Here is a tiny trained network, its code and every weight. The questions are about switching its units off for an input and a target symbol, where a switched-off unit gives its printed mean instead of its output.

import numpy as np


def w(rows, s, z=0):
    codes = np.array(rows[::2]) - 128.0
    scale = np.full(codes.shape[1], s)
    scale[-1] = z or s
    return codes * scale


def norm(h):
    return h / np.sqrt((h * h).mean(-1, keepdims=True) + 1e-5)


def softmax(a):
    e = np.exp(a - a.max(-1, keepdims=True))
    return e / e.sum(-1, keepdims=True)


def log_softmax(a):
    a = a - a.max(-1, keepdims=True)
    return a - np.log(np.exp(a).sum(-1, keepdims=True))


def net(x, mask):
    ids = ['ΞΣαβδθλμπτφ'.index(c) for c in x.split()]
    T = len(ids)
    res = E[ids] + P[:T]
    u = 0
    for l in range(3):
        r = norm(res)
        for j in range(2):
            rows = slice(4 * j, 4 * j + 4)
            q, k, v = (r @ M[l][rows].T for M in (Q, K, V))
            z = softmax(np.where(np.tri(T) > 0, q @ k.T / 4**0.5, -1e9)) @ v
            o = O[l][rows]
            res = res + np.where(mask[u + j], z, o[:, -1]) @ o[:, :-1]
        u += 2
    return log_softmax(norm(res)[-1] @ U[:, :-1].T + U[:, -1])


Q, K, V, O = {}, {}, {}, {}
E = w([
[90,92,130],'Ξ',
[116,152,108],'Σ',
[80,81,124],'α',
[101,85,130],'β',
[86,90,132],'δ',
[78,81,126],'θ',
[87,91,129],'λ',
[87,85,122],'μ',
[155,180,1],'π',
[82,87,123],'τ',
[144,131,220],'φ',
],0.0057)
P = w([
[2,155,69],'0',
[158,37,180],'1',
[43,131,96],'2',
[161,54,178],'3',
[62,150,115],'4',
[160,62,181],'5',
[80,165,113],'6',
[165,65,179],'7',
[105,173,119],'8',
[167,77,184],'9',
[124,166,110],'10',
],0.0043)
Q[0] = w([
[137,164,10],'L0H0',
[80,20,204],'L0H0',
[103,103,247],'L0H0',
[164,211,3],'L0H0',
[129,46,180],'L0H1',
[111,177,68],'L0H1',
[135,53,178],'L0H1',
[122,210,72],'L0H1',
],0.0062)
K[0] = w([
[61,34,26],'L0H0',
[154,245,146],'L0H0',
[232,216,209],'L0H0',
[74,1,34],'L0H0',
[65,204,151],'L0H1',
[178,58,159],'L0H1',
[82,217,133],'L0H1',
[151,19,133],'L0H1',
],0.0063)
V[0] = w([
[155,162,241],'L0H0',
[114,186,151],'L0H0',
[112,98,38],'L0H0',
[155,140,242],'L0H0',
[189,113,154],'L0H1',
[170,81,193],'L0H1',
[171,116,182],'L0H1',
[254,69,193],'L0H1',
],0.0035)
O[0] = w([
[133,65,43,148],'L0H0',
[141,139,60,129],'L0H0',
[121,182,204,109],'L0H0',
[141,37,81,156],'L0H0',
[132,92,179,63],'L0H1',
[163,161,211,97],'L0H1',
[190,118,191,84],'L0H1',
[186,93,255,3],'L0H1',
],0.0039,0.0028)
Q[1] = w([
[117,127,23],'L1H0',
[183,103,199],'L1H0',
[182,141,197],'L1H0',
[121,107,15],'L1H0',
[128,2,121],'L1H1',
[107,60,142],'L1H1',
[137,219,133],'L1H1',
[190,67,104],'L1H1',
],0.0065)
K[1] = w([
[159,93,2],'L1H0',
[131,197,218],'L1H0',
[149,155,220],'L1H0',
[117,119,23],'L1H0',
[69,238,60],'L1H1',
[40,160,91],'L1H1',
[149,52,184],'L1H1',
[93,204,136],'L1H1',
],0.0061)
V[1] = w([
[130,60,15],'L1H0',
[54,11,53],'L1H0',
[143,179,248],'L1H0',
[103,152,202],'L1H0',
[111,253,29],'L1H1',
[153,172,110],'L1H1',
[52,214,48],'L1H1',
[198,46,164],'L1H1',
],0.003)
O[1] = w([
[3,194,110,210],'L1H0',
[89,233,101,255],'L1H0',
[248,54,130,33],'L1H0',
[212,122,169,97],'L1H0',
[246,104,220,192],'L1H1',
[98,71,164,114],'L1H1',
[235,119,184,234],'L1H1',
[21,96,104,52],'L1H1',
],0.0031,0.0037)
Q[2] = w([
[96,219,119],'L2H0',
[183,28,142],'L2H0',
[97,27,177],'L2H0',
[166,48,123],'L2H0',
[124,38,235],'L2H1',
[46,170,21],'L2H1',
[88,144,48],'L2H1',
[144,255,108],'L2H1',
],0.006)
K[2] = w([
[92,248,134],'L2H0',
[163,21,155],'L2H0',
[193,46,135],'L2H0',
[166,29,139],'L2H0',
[67,172,249],'L2H1',
[111,73,2],'L2H1',
[135,104,32],'L2H1',
[219,38,143],'L2H1',
],0.0062)
V[2] = w([
[252,96,181],'L2H0',
[93,57,96],'L2H0',
[162,165,117],'L2H0',
[106,229,202],'L2H0',
[138,94,95],'L2H1',
[88,182,193],'L2H1',
[165,37,138],'L2H1',
[113,190,120],'L2H1',
],0.004)
O[2] = w([
[46,120,60,1],'L2H0',
[182,132,153,132],'L2H0',
[96,91,87,123],'L2H0',
[31,203,193,166],'L2H0',
[127,237,182,125],'L2H1',
[170,3,58,145],'L2H1',
[163,167,201,68],'L2H1',
[121,192,96,162],'L2H1',
],0.0036,0.0049)
U = w([
[111,120,139,8],'Ξ',
[95,118,153,2],'Σ',
[89,90,179,30],'α',
[106,102,157,20],'β',
[80,246,254,94],'δ',
[106,120,153,7],'θ',
[188,15,26,204],'λ',
[185,178,227,197],'μ',
[113,133,131,2],'π',
[6,220,6,224],'τ',
[240,126,234,174],'φ',
],0.0065,0.0055)

Each question gives the input, a string of symbols that net reads in full, and the target symbol t.
The units are the heads (4 rows each of Q, K, V and O). Each row of codes is followed by its name. A weight is (code - 128) times the scale printed after its matrix; where a second scale follows, it is the last column's (O and U).
mask holds one flag per head, layer by layer. A switched-off head (its flag False) gives its mean, the last column of its rows in O, instead of its output. The means were averaged over made-up inputs and are rounded, as every weight is.
A unit's drop is (log p(t) with every unit on - log p(t) with that unit switched off) / (log p(t) with every unit on - log p(t) with every unit switched off).
The circuit of an input: a set's keep is (log p(t) with only the set's units on - log p(t) with every unit switched off) / (log p(t) with every unit on - log p(t) with every unit switched off). Starting from all 6 units, units are removed one at a time, each time the one whose removal leaves the highest keep (on an exact tie, the one counted first), for as long as the keep stays at least 0.8.
circuit, biggest first: the units of the circuit, biggest drop first
heads that matter: for each layer, one digit per head in row order, 1 if its drop is at least 0.15 and else 0, layers parted by /
drop when u is switched off: that unit's drop, to one decimal
input θ Σ μ τ, target τ: circuit, biggest first => L1H0
input φ β λ Σ Σ δ, target τ: heads that matter => 01 / 00 / 00
input μ δ Ξ Σ Σ Ξ μ δ Ξ φ Σ, target μ: heads that matter => 01 / 10 / 00
input φ λ φ λ, target λ: heads that matter => 00 / 00 / 10
input Σ Ξ θ α θ Σ π φ, target λ: heads that matter => 11 / 00 / 10
input λ λ β Σ Σ φ Σ φ μ Ξ Σ, target φ: heads that matter => 01 / 10 / 00
input Σ θ φ Σ δ δ τ Ξ φ μ, target λ: heads that matter => 10 / 00 / 10
input μ Σ Σ Σ λ Σ θ β φ β, target λ: heads that matter => 10 / 00 / 00
input α β δ Σ δ μ, target τ: heads that matter => 01 / 10 / 00
input Σ λ α τ τ Σ μ φ μ φ, target λ: circuit, biggest first => L0H0, L2H0
input Ξ α τ Σ φ, target τ: heads that matter => 10 / 10 / 01
input φ φ φ Σ φ λ, target λ: heads that matter => 01 / 00 / 00
input λ Ξ θ Σ Σ Σ π β φ δ, target λ: heads that matter => 10 / 00 / 00
input Ξ λ Σ Ξ Σ, target δ: circuit, biggest first => L0H1
input φ φ Σ μ μ λ, target τ: heads that matter => 01 / 10 / 01
input τ φ φ λ β δ, target λ: heads that matter => 00 / 00 / 10
input φ Σ Σ Ξ λ β α μ, target τ: heads that matter => 01 / 00 / 00
input Σ β φ Σ τ μ λ β, target τ: drop when L1H1 is switched off => 0.0
input π δ τ α φ φ θ Σ θ Σ Σ, target μ: drop when L0H1 is switched off => 1.1
input Ξ λ μ μ Σ θ φ Ξ, target λ: drop when L0H0 is switched off => 2.3
input Σ α Σ δ α λ Σ δ Ξ Σ Σ, target φ: drop when L0H1 is switched off => 1.3
